Below are the code and all the weights of a small trained network. Each question names an input and a target symbol and asks about switching units off, where a switched-off unit gives its printed mean instead of its output.

import numpy as np


def w(rows, s, z=0):
    codes = np.array(rows[::2]) - 128.0
    scale = np.full(codes.shape[1], s)
    scale[-1] = z or s
    return codes * scale


def norm(h):
    return h / np.sqrt((h * h).mean(-1, keepdims=True) + 1e-5)


def f(y):
    return y / 2 * (1 + np.tanh(0.7978845608 * (y + 0.044715 * y**3)))


def softmax(a):
    e = np.exp(a - a.max(-1, keepdims=True))
    return e / e.sum(-1, keepdims=True)


def log_softmax(a):
    a = a - a.max(-1, keepdims=True)
    return a - np.log(np.exp(a).sum(-1, keepdims=True))


def net(x, mask):
    ids = ['ΔΘΛΞΣΩαβγζημτφψ'.index(c) for c in x.split()]
    T = len(ids)
    res = E[ids] + P[:T]
    u = 0
    for l in range(2):
        q, k, v = (norm(res) @ M[l].T for M in (Q, K, V))
        z = softmax(np.where(np.tri(T) > 0, q @ k.T / 3**0.5, -1e9)) @ v
        res = res + np.where(mask[u], z, O[l][:, -1]) @ O[l][:, :-1]
        u += 1
        y = f(norm(res) @ A[l][:, :-1].T + A[l][:, -1])
        res = res + np.where(mask[u : u + 8], y, B[l][:, -1]) @ B[l][:, :-1]
        u += 8
    return log_softmax(norm(res)[-1] @ U[:, :-1].T + U[:, -1])


Q, K, V, O, A, B = {}, {}, {}, {}, {}, {}
E = w([
[81,140,86,137],'Δ',
[102,135,72,172],'Θ',
[112,157,142,180],'Λ',
[58,135,115,68],'Ξ',
[127,172,155,234],'Σ',
[14,140,111,71],'Ω',
[129,80,185,125],'α',
[111,122,188,111],'β',
[101,103,184,80],'γ',
[102,183,112,144],'ζ',
[40,145,167,70],'η',
[141,170,205,223],'μ',
[173,120,245,158],'τ',
[177,73,76,59],'φ',
[154,207,100,122],'ψ',
],0.012)
P = w([
[210,179,129,223],'0',
[253,180,178,234],'1',
[210,183,183,129],'2',
[199,183,158,129],'3',
[193,186,158,133],'4',
[195,193,162,119],'5',
[200,174,168,116],'6',
[182,159,186,76],'7',
[201,178,153,121],'8',
[159,178,160,75],'9',
],0.0028)
Q[0] = w([
[211,198,82,155],'0.h0',
[139,2,129,107],'0.h0',
[80,36,130,188],'0.h0',
],0.0079)
K[0] = w([
[112,159,152,43],'0.h0',
[3,30,153,223],'0.h0',
[100,75,205,225],'0.h0',
],0.0042)
V[0] = w([
[254,238,85,37],'0.h0',
[140,252,194,204],'0.h0',
[33,56,125,159],'0.h0',
],0.0058)
O[0] = w([
[161,115,37,17,169],'0.h0',
[119,255,100,77,254],'0.h0',
[93,196,178,191,86],'0.h0',
],0.007,0.0051)
A[0] = w([
[145,156,117,40,130],'0.n0',
[179,3,82,104,221],'0.n1',
[102,61,149,126,100],'0.n2',
[218,175,149,100,148],'0.n3',
[249,153,96,167,253],'0.n4',
[187,122,117,142,100],'0.n5',
[142,59,211,120,121],'0.n6',
[86,166,159,88,97],'0.n7',
],0.008,0.0034)
B[0] = w([
[66,82,111,144,213],'0.n0',
[35,31,191,77,138],'0.n1',
[171,168,148,143,102],'0.n2',
[127,109,126,68,211],'0.n3',
[2,107,172,18,254],'0.n4',
[97,132,129,136,123],'0.n5',
[157,152,63,82,125],'0.n6',
[176,144,115,213,171],'0.n7',
],0.0054,0.0049)
Q[1] = w([
[118,96,160,254],'1.h0',
[142,151,199,84],'1.h0',
[199,65,112,160],'1.h0',
],0.0054)
K[1] = w([
[183,125,78,192],'1.h0',
[157,117,173,110],'1.h0',
[160,171,104,254],'1.h0',
],0.0057)
V[1] = w([
[155,117,149,46],'1.h0',
[145,70,3,170],'1.h0',
[98,154,116,107],'1.h0',
],0.0064)
O[1] = w([
[202,124,141,175,151],'1.h0',
[2,213,198,97,1],'1.h0',
[23,73,79,215,193],'1.h0',
],0.0063,0.0048)
A[1] = w([
[60,75,166,153,146],'1.n0',
[119,150,1,154,142],'1.n1',
[109,90,130,186,251],'1.n2',
[132,199,163,72,173],'1.n3',
[66,129,107,68,125],'1.n4',
[198,60,115,207,65],'1.n5',
[149,54,115,171,105],'1.n6',
[110,143,94,180,163],'1.n7',
],0.0071,0.0015)
B[1] = w([
[76,112,255,108,127],'1.n0',
[206,150,223,120,253],'1.n1',
[123,39,141,106,142],'1.n2',
[122,136,71,160,158],'1.n3',
[166,171,188,107,192],'1.n4',
[84,78,91,184,139],'1.n5',
[84,109,123,128,123],'1.n6',
[138,92,168,171,168],'1.n7',
],0.0057,0.005)
U = w([
[104,152,128,165,3],'Δ',
[39,217,149,199,159],'Θ',
[121,206,87,194,54],'Λ',
[99,144,241,141,98],'Ξ',
[151,238,141,191,97],'Σ',
[103,136,164,179,70],'Ω',
[151,98,129,188,96],'α',
[169,122,77,199,131],'β',
[173,83,114,164,148],'γ',
[136,202,88,126,63],'ζ',
[137,118,151,193,165],'η',
[176,169,117,170,67],'μ',
[255,97,168,132,126],'τ',
[99,13,176,62,184],'φ',
[136,148,11,21,210],'ψ',
],0.0075,0.0039)

Each question gives the input, a string of symbols that net reads in full, and the target symbol t.
The units are the heads (3 rows each of Q, K, V and O) and the neurons (one row each of A and B). Each row of codes is followed by its name. A weight is (code - 128) times the scale printed after its matrix; where a second scale follows, it is the last column's (O, A, B and U).
mask holds one flag per unit, layer by layer, with each layer's heads first. A switched-off unit (its flag False) gives its mean, the last column of its rows in O or B, instead of its output. The means were averaged over made-up inputs and are rounded, as every weight is.
A unit's drop is (log p(t) with every unit on - log p(t) with that unit switched off) / (log p(t) with every unit on - log p(t) with every unit switched off).
The circuit of an input: a set's keep is (log p(t) with only the set's units on - log p(t) with every unit switched off) / (log p(t) with every unit on - log p(t) with every unit switched off). Starting from the 12 units with the biggest drops (on a tie, the unit counted first), units are removed one at a time, each time the one whose removal leaves the highest keep (on an exact tie, the one counted first), for as long as the keep stays at least 0.8.
circuit, biggest first: the units of the circuit, biggest drop first
k most important neurons: the k neurons with the biggest drops, biggest first
drop of u: that unit's drop, to one decimal
input Ω φ Ξ, target φ: circuit, biggest first => (0.h0)
input Σ β Λ α η φ Θ φ Ω ζ, target φ: circuit, biggest first => (0.h0, 0.n1)
input τ Θ Λ Ξ γ τ Θ Ξ, target τ: circuit, biggest first => (1.n1, 0.n4, 1.h0, 0.h0)
input β ψ ζ γ, target ψ: circuit, biggest first => (0.h0, 1.n1)
input Θ Ξ Λ φ Σ Λ, target φ: circuit, biggest first => (0.h0, 0.n4)
input Σ Σ Θ Θ η Ω, target Θ: circuit, biggest first => (0.h0, 0.n4)
input β Θ Λ β ψ Θ Λ, target ψ: 2 most important neurons => (0.n4, 0.n3)
input ψ μ φ φ ψ φ μ τ, target φ: circuit, biggest first => (0.h0, 0.n1)
input Θ φ μ, target φ: 2 most important neurons => (0.n4, 1.n1)
input ψ Ξ β, target ψ: 2 most important neurons => (1.n1, 0.n4)
input τ ψ α ψ ψ η τ Σ, target ψ: 2 most important neurons => (0.n4, 0.n3)
input ψ α Ω η φ τ Δ, target φ: 2 most important neurons => (0.n1, 0.n0)
input Θ Θ ψ Θ Ξ Θ Θ Θ Σ μ, target Θ: 2 most important neurons => (1.n1, 1.n3)
input μ Θ ψ ψ μ, target ψ: circuit, biggest first => (0.h0)
input Λ Θ Ξ ψ Ξ α τ Θ, target τ: drop of 0.n4 => 0.0
input φ β Θ, target φ: drop of 0.n1 => 0.2
input Λ ψ Ξ ψ Θ Σ, target ψ: drop of 1.h0 => -0.1
